Levels
[-186  -51  145  207   23    3 -102  -14   -3   17  274  150  -43  -66
   13   52   47    0  103 -144   51  120 -162   52   48  -76  -96  -55
  -57  140   60   71  138   48  163  123  -76  -16  -54  248 -179] => 21
[-244 -161  159  -27 -132 -225  -92  -80  -43   23  267   78  128   49
  122   36  162  -60  -83  -54   98   44 -135  149   28 -213 -111 -111
   77  -14  109   12   -7  -29  125  273 -114 -233  269  192  194] => 28
[-241 -154  225    1 -159 -192  -58  -15  -81  157  278   73   65   86
  188  197    3  -56 -114  191  161   63 -104  114   26 -219   -1 -118
   79   25  -37  -38   47   18   43  191  -65  -50   44  -19   -9] => 27
[  31  122  -91   66   35   -1 -136  104 -163    2   12 -161 -157   40
 -132  -26  -70  -52   71   23  -37  121 -106 -110   55   57  -61   -6
 -171   34   39   27    1  126  -44   74   72  112  -41  -87 -302] => 14
[-140 -266  318  151 -203 -188 -130  -59 -256   78  220  101  -17   58
  127  214   88  118    8   78  107  202 -207  126 -106 -346  -59   72
  107  -11  159  -27  119  152   -1  300 -160  -91  120  -11   35] => 28
[-216 -137  234  190  -98 -131  -88  -43   21   82  311   14  -24   50
  125  146   34   30   22  114  161   90  -68   58   33 -169  -21  -66
  -77   41   39  -28  156    3   80  154 -124  -47  -23  150 -150] => 24
[ -78  -34   29  339   -1  -33 -189   92 -215  -63  132   58 -142    9
   -8   38   73   74  151 -139   15  257 -285  -19    9 -188 -240   70
 -129   48  164  185  147  115  -24  194  -38  -40   91  155 -205] => 11
[ -89   98 -221  124   19   99 -105   18   94  -93  -24  139  102   12
   28  -58  -19   53  -68   84  140  121  140    8  176   11  -94 -297
   -2  -55  -36   74    9  -63   64  -19  100 -103  152   49  257] => 6
[ 111  137  -87   17    8    7  -47  114 -172   47  -46 -130 -155   22
 -129   43 -114  -63   70   98  -41   65  -98 -126   20   50    5    7
  -79   36  -24  -88  -23   96  -72   24   77  257 -114 -246 -334] => 13
[-138   65 -119  178   37   16  -78   15   53    0  123  207   62  -37
  107    7   11  -69   17  -51   53   81  -62   43  170  -75 -165 -215
   -4   36  -88   39   44 -103   90   69   57    1   97  148    0] => 8
[  11   80  -16 -183  -69  -11  137  113   76 -100  -17  -39   75   -1
 -172    8   38  -23  -95   71  182  -98   23  -52  -38   66   70 -108
  128   38   87  -37  -87 -101   86 -105  -35   40   17 -158  134] => 22
[  -6  126 -135   60  109  -81   71   44  267  -47    2  -64   20   57
 -133 -135   31 -114  -30  -54   95 -170   99 -121   89  102 -222 -279
 -113 -107  -97 -151  -26 -201  128   -2  -21   41   37   74  -33] => 2
[ 148  197 -168 -159   38  -17   44   70   67 -136 -100 -267  -54    2
 -322 -174   39  -85   27  -62   -7 -120   54 -164   10  218   15  -58
  -92  -20  118 -127 -138  -64   67  -47    6   83   45  -91  -82] => 18
[  37  136 -185  -20   67    6  -86   66  -96 -155  -21  -30  -31  -61
 -214 -178  111  -85   86 -299  -95   49 -176  -54   43   66 -169  -17
  -58   40  167   88  -90   10   81  103   29  -33  187  109  -21] => 13
[ -30  -58  130 -231 -228 -149  135  123  -88   15   11  -40   94  102
  -25  183    1   10 -204  305  257  -49  -23    4 -114 -128  116  -69
  243  -23   62  -84  -84  -34  -30  -12  -61   37   51 -362  200] => 26
[ 149  170 -158  -86   61  -29   12   92  -57 -121  -77 -166  -86  -38
 -295 -154   71 -115   92 -206  -95  -60 -126 -133   -8  135  -96   20
  -70   20  131  -66 -120  -22   51   39   10  116   72  -42 -161] => 15
[  25  148 -251  -15   -5  -38   46   84  149 -172  -89  -47   96   41
  -98 -123   90  -37  -67   13  135  -67   86  -81   92   37 -122 -212
    0 -102   46  -21  -94 -218   41  -49   27  -59  235   -1  212] => 7
[ 133  110 -118   65  -34  -19  -74  101 -156  -42  -92 -196 -143   55
 -143    9  -43   22   67  128    8   93  -46 -138    2   15  -15   29
 -105  -42   78  -71  -15   68 -107   34   39  151   12 -214 -198] => 12
[  67  155 -174  -41  -64  -23   92  224   -1  -76 -134  -87    9   99
  -87   46  -54  -12 -112  251  199  -16   32 -134   17    1  -30 -145
   47  -58  -24   -3  -67 -114  -92 -127   74  117   41 -314   44] => 8
[ -70   84  -42  117  -17  -19  -24  190 -117   69   70   72  -60   48
   52  141 -102  -70  -18  149  105  101 -154  -54   67  -93  -91  -99
  -10   67 -108   70   47    7  -56    6   82  164  -82 -159 -224] => 10
[  58   92  -81   86  -54  -85  119  204   33  -70  -63  -51  -29   87
  -70   68   11   -6  -30  147  189  -40  -49 -135  -24  -75 -116  -87
   22  -52    4  -42    1 -156  -58  -75  -17  128   33 -196  -60] => 7
[ -77   24  113  245   81  -34 -138  128 -192   63  213   -2 -228  -10
  -74   53  -28  -75  181 -175  -67  160 -332  -68   12  -60 -189   77
 -189  155   33  101  134  162   41  164  -15  137 -152  111 -537] => 16
[ -34  -15    2  344   31  -66 -238  -15 -161  -45  146  -76 -182    2
  -36  -40   91   35  220 -173  -83  217 -217  -39   49 -115 -221   83
 -248    4  165   52  136  106   -2  250  -57  -24  110  237 -312] => 12
[ 146   65   -3 -126 -120   -9  120    1   68  -43  -92 -166    5   14
 -170   61  -26   56  -35  259  148  -96  172  -95  -60   83  207  -60
   86  -45   65 -277  -62  -71   11 -107  -54  177  -60 -300   35] => 22
[ -62   22  132  245   69  -29 -116  120 -167   81  206  -16 -232  -12
  -80   73  -42  -63  182 -132  -48  139 -297  -78   -1  -47 -154   72
 -181  151   17   54  141  152   38  136  -27  171 -194   78 -559] => 17
[  73  194 -169 -144   82    7  138  140  165    8 -149  -91   24   88
 -210  -67 -129 -107 -148  163  141 -179  163 -160   46  192  -77 -309
   -1  -94 -182 -163 -105  -95   46 -124   78  181 -120 -289   13] => 1
[  87  104  -61   25   33   38  103  183   30  -29 -150   -9  -45   79
 -206   32 -110   40  -81  151  176  -29   53 -155  -51   65 -103 -183
   38  -68  -76  -67    0   12   -2 -103   28  172 -143 -311   -3] => 1
[  27  285 -333 -285   79  -28   41  107   72  -54  -60 -120   76   -8
 -167 -188   -9 -286  -88  -76  -46 -158    8  -86  165  213  -57 -226
  -27   15  -77  -47 -239 -159   71  -35  158   81  130  -73   -5] => 12
[-162 -106  146  123  -83  -67  -99 -185   74   83  253   81   49  -34
  126   92   33   17   38   82   76   58   48  109   85 -100   57 -122
   -2   25    5 -167   94  -27  136  152  -93  -20   26  155  -15] => 24
[  62  102 -123 -132  -33   87    6 -104  118  -75  -52  -40   81  -73
 -146  -70   -5   17  -16   79   50  -48  211  -12   72  163  171 -163
   64  -11   53 -201  -90  -56  123  -55   14   53   40  -81  175] => 21
[ -21   37  -51 -109  -69   85  -11 -154  101    5   24   89  136  -89
  -18   21  -30   22  -47  140   74   -8  205   74   94   80  202 -200
  142   17  -14 -208  -55  -44  138  -20   15   55   18  -79  217] => 23
[ 125  216 -149 -228   22   17  118   35  131   10  -69 -178   -4  -23
 -213  -58  -85 -157  -33  118   19 -188  145 -129   63  246  148 -159
   -4   22  -87 -269 -147 -109   75 -124   62  253 -120 -234 -142] => 19
[ 111  113  -70   -8   56   -2   47   78   55   36 -143 -159  -85  108
 -224  -17 -143    6  -60  199  107  -77  137 -173  -17  136  -71 -191
  -85 -126 -108 -208   -8   38  -13  -38   21  208 -172 -299 -109] => 0
[ -78 -128   96  107 -144   -5 -149 -184  -27  -50  106   36   58  -16
   35   56   75  187   17  117  117  162  107  100   17 -108  107  -61
   43  -44  183  -92   77   66   80  141 -103 -133  145   70  227] => 24
[  23  136  -84   -6   -6 -135  124  217   -2    7   25  -64  -44   57
  -64   51    6 -170  -17   41   87 -105 -168 -126   11  -39 -142  -69
   -4   22  -61  -50  -49 -170  -32  -24   16  199   -3 -152 -241] => 10
[  49  186 -175 -113  -37  -23   91  245  -60  -12  -94  -68   -6   77
  -83   58  -96 -109 -109  206  135  -31  -48 -126   39   30  -18 -131
   50    8  -79    8 -104  -79  -83 -106  119  182  -19 -335  -71] => 10
[-113  -81  131  218  -29  -28 -119 -150   60    7  234   52  -25  -60
   27   28   78   57  128  -62   36   90  -10   58   55  -68  -11  -52
  -76   38   96 -106  134    6  149  154 -120  -27   16  247 -103] => 22
[ -68  -27  -61  357   -1   58 -145  -16   -7 -111   46  185   -4  -22
   34    1   72  160   92  -51  103  215  -19   18   73 -142 -184 -112
  -32  -42   93   75  141    4   56   92  -31  -96  147  167  112] => 6
[  66  222 -145 -192   34  -11   68  280 -124  -21  -69 -132  -80   41
 -229  -23  -83 -183  -57   17   24  -50 -164 -159    2  128  -52  -57
  -12   88  -26   59 -138   15  -29  -73  117  193  -80 -280 -227] => 14
[  72  217 -116 -208   53  -50  130   71  159   34    8 -201  -24    1
 -193  -68  -62 -231  -26   58   11 -229   77 -140   76  230   71 -160
  -58   40 -109 -243 -133 -152   95  -94   44  242 -120 -144 -248] => 19
[-146   81 -122  142   77  -94 -150   51  -13  -69  178  -12  -28    4
  -16 -132  113 -137   73 -246  -37   66 -199  -10  145  -38 -273  -97
 -183   35   69  139   11  -60   86  183   13 -112  205  311 -141] => 11

Levels
[ -71   57   27  186  -94  101   25   32 -298 -437 -248  201   72  138
  107 -422 -140  -64  160 -124   97   20   27 -302   31 -215 -157 -124
  214  203   80  -54 -335   65   72  -79    1  186   11 -304   -1] => 1
[ -48  -84 -106 -178  -34 -178  -25 -176   81  113  131  -30  -62  -18
 -193  231 -100  145  114   31   43   54  -34  -33  -53 -138  154  213
  -15   27 -112  -96   84  -65  190   36 -108  -25  -96  -12 -327] => 22
[ -29  251  144  -95  123  175  -48    9   47  -97   56  -98   35  128
   53   15  -58  -61  121   -4  -36  130   91  -26   67 -234   70  -72
  129 -181  290  163 -107  219  -94 -108  -20  197  -53  116  105] => 6
[-104  153  107  118   -7  107   32   59 -237 -261 -334   98   32  134
  124 -339 -128  -10  215  -81  127   98   72 -181   52 -170 -141 -126
  222  154  187  -51 -308  174   51  -69   40  196  -31 -255   48] => 1
[ -38   55  -84  108  -96   32  121  107  161 -129   56   -5  114  -24
   38 -142   92 -322 -211   45 -348 -188  -77  -95  -13   86  -46 -271
  -19   93   97   63  -76   -9   61   67  104  122 -172  113  174] => 12
[  38   62 -280  103  -76  186  -90  163  225 -194  103   52  138   56
 -147  -92  207 -290 -206   54 -312 -172   18   50   35 -201   -2 -309
  123   77   23   87  -27   43   69 -112  204  177  -63  330  -64] => 14
[ -91  -31 -158   15  -91   32  -89 -104  212  -69  204  -36   92 -161
  -36   80   56 -103  -85   23 -224  -71 -155  -42   40  126 -128   42
  -88   44   86   46   -3 -261    2  138  -41  259  -18  142  -13] => 11
[  -7  -13 -168   16  -53 -308   95  -25   80  -70   36  -29  139 -274
 -149   99   88   -3 -390  182 -296 -253   36   36  -82  235  143   19
   96  133   14 -207 -109  -45  478   18  259  209  144 -101 -384] => 19
[ -18  251   52  123 -105  243  -62  206  245 -207  181  141  135  -67
  -39  -50  165 -372 -153   18 -219   66 -129  138  208 -159   90 -264
  -93  -37  173  309  -41    8  -88 -141  175  383  -95  413  197] => 10
[ -64    6  -13 -193   69   35  -10 -245   55  254   30 -173 -108  256
   90   71 -284    5  367 -126   25   98    6 -227 -105 -112 -116   97
  -44 -104  111   87   63   91 -177  205 -401 -137 -114  -59  177] => 7
[ -52  170  163   43   36  125  -16   44 -176 -537   47   47  117  -16
  114 -167   -9   26   20    4   13   57   76 -187  108 -190   -8  -28
  249  -47  275   19 -325   37   53 -184  116  370   13 -127  -53] => 3
[-139  134  137  183 -121  309 -152   75 -158 -679   18  232  114  -42
   83 -303   29  -39  172  -82  158  198 -129 -173  271 -315 -154  -46
  123   88  182   96 -322 -193 -132 -183   48  496  -93   10   28] => 3
[   4   10 -320  126  -68  109   -8   66  153  -13 -142  -32   84  194
  -93 -235   40 -293  -77   -9 -282 -210   20  -64  -83 -120 -107 -345
  114  173  -32   -4  -52  141   55   43   26  -41  -89  152   25] => 15
[ -46   80  116  107  -82  225  -62  -20 -137 -661  221  132  122   45
  114 -256  -59 -124   77  -92    4   66  -95 -314  136 -304  -52  -50
   92  -65  154  154 -266 -142 -146 -142  -97  319  -75   -9   83] => 5
[  37  147 -238  -90  148  -10  -54   31  179  102 -115 -233  103  115
 -237   73   85  -29 -181  170 -274 -158  241  168 -119 -154  195 -177
  318   -6   82 -103  -53  360  270 -118  204   16   42  164 -321] => 19
[ -96   63 -112  148 -134   26   82  204  203 -116  -20   58  107 -158
  -15 -106  216 -256 -235   95 -297 -147 -114   45   70  146  -86 -269
  -25  209   85   -2  -76  -93  145   45  275  252 -211  162   79] => 15
[ -66  142   12 -138  116  238  -90  -72  164  -78  161 -240   46  182
   23   40  -35  -91  127    7 -162   57   28  -90   -4 -232    8  -68
  107 -189  216  160  -34  112 -209   -9 -154   70 -210  228  153] => 8
[ -34  -91 -334 -133  -14  -56  -17  -63  214  482 -141 -102 -119  203
 -146  119  -53  -29  189  -23  -90  -67   60   16 -144  -62 -115  -58
    9  152  -91  -83  191  124  110  191  -93 -210 -137   76  -79] => 17
[ -39  238   76  -11  112  -13    4   -7    3 -231 -123 -187  119   50
 -146  -89  -32   17  -86  155  -65   22   96   48    8 -248  310 -133
  270  -48  123  -82 -244  286  181 -198  102  111 -104   70 -271] => 24
[-169  101  -53  145  -31  216 -150  -86   10 -613  -43 -159  213   34
 -150 -305   19  -42  -31  108  -98    6 -132 -109   80 -326   96 -134
  235   78   22  -68 -329  -73  -59 -148  -65  202 -261  171 -204] => 23
[ -32  -92 -287  148 -199    3  -23   48  177 -158  121  137  104 -128
  -88  -75  144 -229 -194   14 -265 -192 -143  -56   35   70 -143 -139
  -58  209  -52   -7  -16 -241  134   76  109  211  -33  131  -68] => 14
[  58   52 -385 -120  107   67 -143    9  242  232  -75 -177   31  210
 -263  122   80  -40  -34   84 -221 -134  222  151 -120 -234   54 -160
  257   26    7  -59   78  296  172  -57  108  -56   42  243 -290] => 17
[-139    4  129  -85  -44  -25  -58 -124  -90 -129  102   97  -58 -156
  108  115  -89  212  262  -65  205  204  -79 -148  130   15 -169  286
  -26   18  188  -17  -95 -248   32   70  -64  341   -5 -189  -66] => 4
[ -17  106  148  -34   29   20  116  -80 -143 -103  -49   -7  -25  212
  187 -174 -250  -93  210 -120   24   49   56 -309  -52 -145  -44  -63
   68  -61  178   77 -157  178  -56   40 -197   -6  -69 -212  200] => 5
[-160  222   82  100   -6   27  -75   46   95 -408  -31  -82  202 -266
 -171  -47  156   25 -225  221 -116   54  -92  160  169  -67  228  -55
  159   66  146  -83 -275  -54  196 -181  255  431 -121  177 -304] => 23
[-115  -99  128   34 -190 -131   91 -135 -217  -82  -18  283 -112  -71
  199 -100 -254   50  336 -203  261  156 -172 -338   73   64 -250  205
 -178  165   42  -14  -92 -261   31  187 -209  174  -15 -388  104] => 3
[-122   23  -43 -245  142 -118  -89 -253   62  126  -51 -302  -53   36
 -173  215 -138  320  219  110  101  119   55    5  -63 -149  135  228
  168  -51   43 -196  -36   76  132   33 -153  -28 -144  -21 -384] => 24
[ -58 -156 -306  128 -213  -14  -29   14  148 -196  128  126   90 -130
  -96  -76  135 -168 -153   15 -228 -193 -160 -106   16   52 -163  -93
  -38  239  -97  -57  -21 -299  141   94   74  173  -89   91 -116] => 16
[  11  211   89 -180  192   60   11  -55   91  -21  134 -248   61  104
   48  126  -54  -28  -18   66 -194   -7  168  -51  -53 -106  126  -30
  175 -243  311  101  -85  256    1  -53  -14  112  -19   71   39] => 7
[ -57  172  110  -98   98  235  -80  -53   28 -173   97 -122   19  186
   77  -31  -95  -39  220  -44   -1  145   37 -134   54 -296   -4  -37
  121 -173  242  156 -106  125 -196  -67 -142  134 -152  105  141] => 6
[  28 -223 -363 -123 -119 -228   68  -96  181  441   69   58 -121   43
  -93  198  -53  -53   56  -59 -141 -175    0  -92 -166  116 -148   55
 -123  168 -147  -86  240  -77  226  261  -78 -155   -4  -58 -111] => 15
[  -6  -24 -184   59 -155 -154   88  142  208   19  132  143   74 -258
  -74  111  208 -175 -305   92 -288 -192  -65   74   27  220  -29  -99
  -80  170   26  -34   37 -151  318   57  311  262    1   86 -105] => 15
[ -52  -58  125  133 -191 -276  218  -42 -330 -243 -106  336   -5 -154
  205 -212 -202    4   43 -130  118  -26  -55 -347   14  190 -155  103
  -38  229   67 -120 -243 -145  301   97   24  245  169 -571  -31] => 2
[ -12  147  -16  -90  123  -40    2  -79   11 -125  -66 -217   72  141
 -165  -26  -88   38  -31  119  -87  -21  134  -19  -83 -282  294  -76
  269  -69   50  -90 -155  292  174 -147   -1  -30  -95   33 -289] => 23
[  49  -31 -197  -25    9 -197  209    8   31  -20  -40 -122   82  113
  -57  -87  -20 -150 -249   96 -351 -334  147 -168 -237   25  124 -205
  190   85  -26 -151  -84  224  330   29   94 -154  -67 -127 -137] => 18
[ -93  -50 -392  -82  -66  199 -299  -26  371  369   13  -10  -83   68
 -237  221  120  -11  246  -29  -17  103  -75  212   82 -169 -228    4
  -61  135  -45   54  249 -115  -77  120  -36  105  -98  406 -117] => 14
[ -73  151    2   13   98   56  -23  -14 -205   -6 -428  -19   -6  218
   49 -219 -177   99  271  -65  134   87  210 -101  -37 -171 -131  -63
  309  126  186 -118 -242  325  121  -34   15   97  100 -282  -82] => 1
[ -18   23  -34  -89   73  -62   41  -88 -240   75 -291   17  -78  256
   65 -111 -247  140  310 -112  155   39  231 -221 -124 -167 -117   43
  253   88  102 -134 -142  281  170   18  -77  -41  113 -389 -116] => 1
[ -23  143   46 -134   90  160 -134  -32  -79    4  -68   35  -80  216
   15   37 -134  123  384 -108  223  232  153  -57   65 -367  -59   68
  174  -73  187   68  -59  199  -47 -103  -68  141   38  -43  -64] => 3
[  24  103  -41   49  -25 -158  186   29   -4  -35 -148  -33   78  112
  -95 -163  -97 -197 -169   66 -204 -157   65  -70 -128  -93  251 -227
  114   87  -32  -61 -130  290  269  -50   61  -88  -68  -78 -103] => 21
[ -64   99  182  167 -107   36   98   38 -256 -468  -76  210   71    5
  193 -345 -129 -111   85 -109   73   43  -47 -309   94  -93 -104  -87
   74   99  169   30 -323  -26   37  -56   -1  281   -6 -273  114] => 3
[ -29   14 -201  134 -174 -246   99   94  169  299 -202  166   20 -201
 -120   13   66 -182 -198   46 -175 -134  -70  151    2  282  -42 -131
 -131  304  -45  -93   30  -11  376  151  237  164  110  -17 -130] => 17
[  -9 -118   63   98 -184 -283  180 -148 -325 -228   -6  318  -22 -104
  192 -172 -271   15   87 -170  123  -43  -61 -421  -25  142 -173  170
  -71  168   25  -96 -200 -189  244  136 -117  182  226 -565  -54] => 3
[  39   87   93 -159  129 -135  146 -153 -140  102  -50 -115  -52  211
  156   -9 -295   24  159  -81  -13  -20  200 -276 -161  -49   15   37
  135 -126  207   -9 -105  294   94   74 -179  -82   93 -319   51] => 5
[  47   52   25   93 -122  -12  165    7   36 -224  200   88  104   57
  103 -174  -88 -380 -174  -62 -291 -162  -82 -260  -50  -20   54 -201
  -88  -31   63  179  -91   12    4   37  -81   66  -48   -4  239] => 9
